Here is a tiny trained network, its code and every weight. The questions are about switching its units off for an input and a target symbol, where a switched-off unit gives its printed mean instead of its output.

import numpy as np


def w(rows, s, z=0):
    codes = np.array(rows[::2]) - 128.0
    scale = np.full(codes.shape[1], s)
    scale[-1] = z or s
    return codes * scale


def norm(h):
    return h / np.sqrt((h * h).mean(-1, keepdims=True) + 1e-5)


def f(y):
    return y / 2 * (1 + np.tanh(0.7978845608 * (y + 0.044715 * y**3)))


def softmax(a):
    e = np.exp(a - a.max(-1, keepdims=True))
    return e / e.sum(-1, keepdims=True)


def log_softmax(a):
    a = a - a.max(-1, keepdims=True)
    return a - np.log(np.exp(a).sum(-1, keepdims=True))


def net(x, mask):
    ids = ['γεζπσφ'.index(c) for c in x.split()]
    T = len(ids)
    res = E[ids] + P[:T]
    q, k, v = (norm(res) @ M[0].T for M in (Q, K, V))
    z = softmax(np.where(np.tri(T) > 0, q @ k.T / 2**0.5, -1e9)) @ v
    res = res + np.where(mask[0], z, O[0][:, -1]) @ O[0][:, :-1]
    y = f(norm(res) @ A[0][:, :-1].T + A[0][:, -1])
    res = res + np.where(mask[1:17], y, B[0][:, -1]) @ B[0][:, :-1]
    return log_softmax(norm(res)[-1] @ U[:, :-1].T + U[:, -1])


Q, K, V, O, A, B = {}, {}, {}, {}, {}, {}
E = w([
[133,98,174,131],'γ',
[132,81,158,151],'ε',
[128,108,167,148],'ζ',
[130,114,170,127],'π',
[254,107,75,35],'σ',
[119,96,120,182],'φ',
],0.018)
P = w([
[130,142,111,131],'0',
[89,112,82,52],'1',
[106,94,120,78],'2',
[103,74,148,100],'3',
[118,233,182,175],'4',
[174,190,207,201],'5',
[208,124,185,210],'6',
[193,110,165,109],'7',
[182,105,155,87],'8',
[146,90,228,140],'9',
[142,135,240,155],'10',
[154,160,254,167],'11',
],0.0072)
Q[0] = w([
[123,250,147,184],'h0',
[113,176,86,100],'h0',
],0.011)
K[0] = w([
[76,45,105,59],'h0',
[6,141,139,127],'h0',
],0.012)
V[0] = w([
[190,46,45,166],'h0',
[239,89,128,2],'h0',
],0.0093)
O[0] = w([
[253,119,163,186,253],'h0',
[149,27,138,50,181],'h0',
],0.014,0.0041)
A[0] = w([
[53,225,206,189,146],'n0',
[134,70,133,153,136],'n1',
[70,174,169,182,40],'n2',
[76,110,127,191,203],'n3',
[164,125,49,148,177],'n4',
[182,176,136,70,204],'n5',
[191,138,154,172,113],'n6',
[102,126,135,155,124],'n7',
[48,144,140,131,134],'n8',
[192,38,140,131,68],'n9',
[140,106,155,18,161],'n10',
[127,65,103,117,115],'n11',
[101,115,179,128,221],'n12',
[210,170,153,149,134],'n13',
[86,169,109,206,149],'n14',
[6,183,129,127,251],'n15',
],0.013,0.0031)
B[0] = w([
[125,216,171,119,186],'n0',
[121,140,119,179,187],'n1',
[158,189,184,128,149],'n2',
[70,135,196,87,160],'n3',
[133,31,192,103,144],'n4',
[130,45,209,157,156],'n5',
[109,80,60,141,218],'n6',
[91,153,161,83,132],'n7',
[117,167,18,97,125],'n8',
[155,144,101,109,254],'n9',
[104,128,190,165,191],'n10',
[129,133,161,153,158],'n11',
[68,127,115,128,176],'n12',
[111,49,120,159,213],'n13',
[128,157,200,68,163],'n14',
[197,127,1,106,135],'n15',
],0.0089,0.01)
U = w([
[49,71,170,126,73],'γ',
[210,59,77,231,122],'ε',
[193,227,138,73,204],'ζ',
[90,148,75,97,254],'π',
[254,115,158,25,76],'σ',
[243,225,149,235,173],'φ',
],0.0095,0.0051)

Each question gives the input, a string of symbols that net reads in full, and the target symbol t.
The units are the heads (2 rows each of Q, K, V and O) and the neurons (one row each of A and B). Each row of codes is followed by its name. A weight is (code - 128) times the scale printed after its matrix; where a second scale follows, it is the last column's (O, A, B and U).
mask holds one flag per unit, heads first, then neurons. A switched-off unit (its flag False) gives its mean, the last column of its rows in O or B, instead of its output. The means were averaged over made-up inputs and are rounded, as every weight is.
A unit's drop is (log p(t) with every unit on - log p(t) with that unit switched off) / (log p(t) with every unit on - log p(t) with every unit switched off).
The circuit of an input: a set's keep is (log p(t) with only the set's units on - log p(t) with every unit switched off) / (log p(t) with every unit on - log p(t) with every unit switched off). Starting from the 12 units with the biggest drops (on a tie, the unit counted first), units are removed one at a time, each time the one whose removal leaves the highest keep (on an exact tie, the one counted first), for as long as the keep stays at least 0.8.
units of the circuit, in order: the units of the circuit, biggest drop first
top k neurons: the k neurons with the biggest drops, biggest first
drop of u: that unit's drop, to one decimal
input π φ ε, target π: units of the circuit, in order : h0, n15
input φ ζ φ φ φ γ γ γ γ ε ε, target γ: units of the circuit, in order : h0, n12
input π π ζ, target π: units of the circuit, in order : h0, n15
input π γ φ φ, target π: units of the circuit, in order : h0, n8
input π γ σ ε, target σ: top 2 neurons : n13, n6
input γ π φ φ φ φ γ φ ε, target φ: top neuron : n0
input φ ζ φ γ ε, target ζ: units of the circuit, in order : h0, n0, n14
input γ φ φ, target γ: top 2 neurons : n3, n0
input π ε φ π, target π: top 2 neurons : n15, n8
input π φ φ π ζ γ π φ π, target γ: top 2 neurons : n12, n9
input π π ζ φ γ, target π: top 2 neurons : n12, n8
input ζ π γ, target ζ: drop of h0 : 1.4
input ζ φ π, target ζ: drop of h0 : 1.5
input γ ε ε φ φ π, target ε: drop of n10 : 0.1
input ζ ζ φ ε ζ, target ζ: top neuron : n0
input π ζ γ, target π: top 2 neurons : n15, n8
